Here is a tiny trained network, its code and every weight. The questions are about switching its units off for an input and a class, where a switched-off unit gives its printed mean instead of its output.

import numpy as np


def w(rows, s, z=0):
    codes = np.array(rows[::2]) - 128.0
    scale = np.full(codes.shape[1], s)
    scale[-1] = z or s
    return codes * scale


def f(y):
    return y / 2 * (1 + np.tanh(0.7978845608 * (y + 0.044715 * y**3)))


def log_softmax(a):
    a = a - a.max(-1, keepdims=True)
    return a - np.log(np.exp(a).sum(-1, keepdims=True))


def net(x, mask):
    res = np.array(x, float).reshape(1, 3) / 4 @ E
    y = f(res @ A[0][:, :-1].T + A[0][:, -1])
    res = res + np.where(mask, y, B[0][:, -1]) @ B[0][:, :-1]
    return log_softmax(res[-1] @ U[:, :-1].T + U[:, -1])


A, B = {}, {}
E = w([
[161,146,58,160,223,9,85,6,90],'x0',
[30,217,182,144,129,105,244,134,56],'x1',
[41,142,143,7,156,124,63,114,95],'x2',
],0.012)
A[0] = w([
[75,127,136,130,161,57,171,124,87,131],'n0',
[121,166,80,204,155,114,110,83,117,206],'n1',
[233,136,117,128,65,199,78,163,212,211],'n2',
[187,167,71,152,138,103,81,112,104,215],'n3',
[198,131,98,199,160,157,135,73,125,214],'n4',
[121,144,78,85,196,122,36,89,127,126],'n5',
[134,86,95,146,173,62,106,139,121,232],'n6',
[158,90,161,157,87,153,139,142,127,153],'n7',
[43,165,202,88,124,181,160,173,95,236],'n8',
[137,151,186,180,168,143,164,144,72,177],'n9',
[145,146,122,180,93,136,157,117,105,187],'n10',
[93,171,213,79,126,144,168,152,120,227],'n11',
[81,122,147,2,111,126,104,158,69,212],'n12',
[148,162,159,125,121,215,190,148,135,251],'n13',
[57,155,135,172,110,115,222,128,105,175],'n14',
[56,137,150,30,128,173,111,97,126,202],'n15',
[148,152,104,142,166,88,140,84,114,195],'n16',
[162,117,154,192,146,99,126,70,129,133],'n17',
],0.012,0.0029)
B[0] = w([
[107,142,137,90,109,228,100,83,149,185],'n0',
[111,93,55,170,103,137,191,150,174,188],'n1',
[199,89,225,138,191,222,56,201,144,242],'n2',
[152,92,77,178,126,80,146,136,165,188],'n3',
[143,69,136,139,63,112,163,222,129,188],'n4',
[127,157,97,196,192,188,162,59,195,208],'n5',
[114,39,86,152,144,127,177,155,193,181],'n6',
[187,123,97,95,152,126,112,111,112,173],'n7',
[143,238,130,75,127,102,124,170,29,252],'n8',
[64,147,151,143,75,185,154,62,73,174],'n9',
[121,120,176,175,158,187,156,152,56,161],'n10',
[86,249,160,47,87,106,121,148,71,217],'n11',
[79,201,108,68,226,73,124,127,165,229],'n12',
[186,133,121,116,129,168,95,120,89,208],'n13',
[122,128,185,97,39,146,146,114,72,210],'n14',
[17,188,84,73,250,67,69,168,255,219],'n15',
[85,129,106,161,130,127,184,167,126,186],'n16',
[88,83,56,202,97,43,137,167,113,174],'n17',
],0.0081,0.021)
U = w([
[226,54,172,136,149,175,14,132,121,225],'0',
[137,46,100,193,84,77,211,117,132,197],'1',
[89,206,142,2,148,68,56,159,95,9],'2',
[70,138,109,114,211,117,128,31,185,64],'3',
[104,156,182,122,16,182,142,47,33,86],'4',
],0.0084,0.0014)

Each question gives the input, the list of numbers given to net, and the class t.
The units are the neurons (one row each of A and B). Each row of codes is followed by its name. A weight is (code - 128) times the scale printed after its matrix; where a second scale follows, it is the last column's (A, B and U).
mask holds one flag per neuron, in row order. A switched-off neuron (its flag False) gives its mean, the last column of its row in B, instead of its output. The means were averaged over made-up inputs and are rounded, as every weight is.
A unit's drop is (log p(t) with every unit on - log p(t) with that unit switched off) / (log p(t) with every unit on - log p(t) with every unit switched off).
The circuit of an input: a set's keep is (log p(t) with only the set's units on - log p(t) with every unit switched off) / (log p(t) with every unit on - log p(t) with every unit switched off). Starting from the 12 units with the biggest drops (on a tie, the unit counted first), units are removed one at a time, each time the one whose removal leaves the highest keep (on an exact tie, the one counted first), for as long as the keep stays at least 0.8.
units of the circuit, in order: the units of the circuit, biggest drop first
unit that matters most: the unit with the biggest drop
k most important neurons: the k neurons with the biggest drops, biggest first
drop of u: that unit's drop, to one decimal
input [2,-6,-1], class 0: unit that matters most => n2
input [8,6,3], class 3: 3 most important neurons => (n0 n5 n4)
input [-2,-5,7], class 3: units of the circuit, in order => (n5 n8)
input [0,-1,-7], class 1: 2 most important neurons => (n17 n4)
input [-6,1,-7], class 0: 3 most important neurons => (n2 n7 n13)
input [1,5,1], class 4: units of the circuit, in order => (n14 n9 n15)
input [7,8,-1], class 4: 3 most important neurons => (n0 n14 n9)
input [6,8,-4], class 4: 2 most important neurons => (n14 n0)
input [6,-6,5], class 3: 2 most important neurons => (n5 n14)
input [2,4,-7], class 1: drop of n17 => 0.1
input [0,-3,-6], class 0: drop of n2 => 1.3
input [-3,6,-1], class 4: drop of n14 => 0.4
